Below is a small trained network, with its code and all its weights. Each question gives an input and a class and asks what happens when units are switched off, that is, made to give their printed mean instead of their output.

import numpy as np


def w(rows, s, z=0):
    codes = np.array(rows[::2]) - 128.0
    scale = np.full(codes.shape[1], s)
    scale[-1] = z or s
    return codes * scale


def norm(h):
    return h / np.sqrt((h * h).mean(-1, keepdims=True) + 1e-5)


def f(y):
    return np.maximum(y, 0)


def log_softmax(a):
    a = a - a.max(-1, keepdims=True)
    return a - np.log(np.exp(a).sum(-1, keepdims=True))


def net(x, mask):
    res = np.array(x, float).reshape(1, 2) / 4 @ E
    u = 0
    for l in range(2):
        y = f(norm(res) @ A[l][:, :-1].T + A[l][:, -1])
        res = res + np.where(mask[u : u + 5], y, B[l][:, -1]) @ B[l][:, :-1]
        u += 5
    return log_softmax(norm(res)[-1] @ U[:, :-1].T + U[:, -1])


A, B = {}, {}
E = w([
[22,203,227],'x0',
[28,201,3],'x1',
],0.00036)
A[0] = w([
[227,41,82,145],'L0N1',
[184,250,199,90],'L0N2',
[203,76,180,193],'L0N3',
[67,116,66,164],'L0N4',
[70,159,189,5],'L0N5',
],0.0016,0.0012)
B[0] = w([
[58,108,179,249],'L0N1',
[52,110,171,165],'L0N2',
[108,216,66,247],'L0N3',
[116,195,197,212],'L0N4',
[108,45,252,145],'L0N5',
],0.0018,0.0011)
A[1] = w([
[135,121,123,38],'L1N1',
[5,186,216,180],'L1N2',
[231,123,222,164],'L1N3',
[179,129,194,253],'L1N4',
[165,22,41,185],'L1N5',
],0.0023,0.0005)
B[1] = w([
[158,128,129,128],'L1N1',
[176,82,116,254],'L1N2',
[75,214,52,166],'L1N3',
[89,142,58,164],'L1N4',
[95,106,252,169],'L1N5',
],0.0024,0.0027)
U = w([
[73,252,20,179],'0',
[45,79,254,161],'1',
[249,35,73,130],'2',
[234,194,166,3],'3',
],0.0078,0.0076)

Each question gives the input, the list of numbers given to net, and the class t.
The units are the neurons (one row each of A and B). Each row of codes is followed by its name. A weight is (code - 128) times the scale printed after its matrix; where a second scale follows, it is the last column's (A, B and U).
mask holds one flag per neuron, layer by layer. A switched-off neuron (its flag False) gives its mean, the last column of its row in B, instead of its output. The means were averaged over made-up inputs and are rounded, as every weight is.
A unit's drop is (log p(t) with every unit on - log p(t) with that unit switched off) / (log p(t) with every unit on - log p(t) with every unit switched off).
The circuit of an input: a set's keep is (log p(t) with only the set's units on - log p(t) with every unit switched off) / (log p(t) with every unit on - log p(t) with every unit switched off). Starting from all 10 units, units are removed one at a time, each time the one whose removal leaves the highest keep (on an exact tie, the one counted first), for as long as the keep stays at least 0.8.
units of the circuit, in order: the units of the circuit, biggest drop first
top k neurons: the k neurons with the biggest drops, biggest first
k most important neurons of layer l: the k neurons of layer l with the biggest drops, biggest first
drop of u: that unit's drop, to one decimal
input [-7,-7], class 0: units of the circuit, in order : L1N3, L1N2
input [-4,1], class 1: top 2 neurons : L0N2, L1N2
input [3,-1], class 2: units of the circuit, in order : L1N2, L1N5
input [3,-2], class 2: top 2 neurons : L1N2, L1N5
input [-1,-2], class 2: top 4 neurons : L0N1, L1N5, L0N3, L1N3
input [1,-3], class 2: top 3 neurons : L0N3, L1N2, L0N4
input [-1,3], class 2: units of the circuit, in order : L0N3, L1N3, L1N2
input [-8,-8], class 0: units of the circuit, in order : L1N3, L0N3, L1N2
input [3,-3], class 2: units of the circuit, in order : L1N2, L0N4, L1N5
input [2,3], class 2: units of the circuit, in order : L1N2, L0N3, L1N3, L1N5
input [5,-5], class 0: units of the circuit, in order : L1N3, L0N1, L1N5
input [-2,1], class 2: top 2 neurons : L1N5, L1N2
input [-8,-6], class 1: most important neuron of layer 1 : L1N5
input [-8,-4], class 1: units of the circuit, in order : L1N5, L1N2
input [-5,4], class 1: units of the circuit, in order : L0N3, L1N5
input [2,-1], class 2: most important neuron of layer 0 : L0N1
input [2,0], class 2: top 3 neurons : L1N2, L1N5, L0N1
input [3,0], class 2: top 3 neurons : L1N2, L1N5, L0N1
input [-1,-3], class 2: top 2 neurons : L0N3, L0N1
input [-4,-2], class 1: most important neuron of layer 0 : L0N4
input [4,-5], class 0: 2 most important neurons of layer 1 : L1N3, L1N5
input [-8,2], class 1: 2 most important neurons of layer 1 : L1N5, L1N2
input [-6,0], class 1: drop of L1N5 : 0.1
input [6,-7], class 0: drop of L1N4 : 0.3
input [-4,-4], class 0: drop of L1N3 : 0.5
input [5,-8], class 0: drop of L1N3 : 0.8
input [-4,-1], class 1: top neuron : L0N4
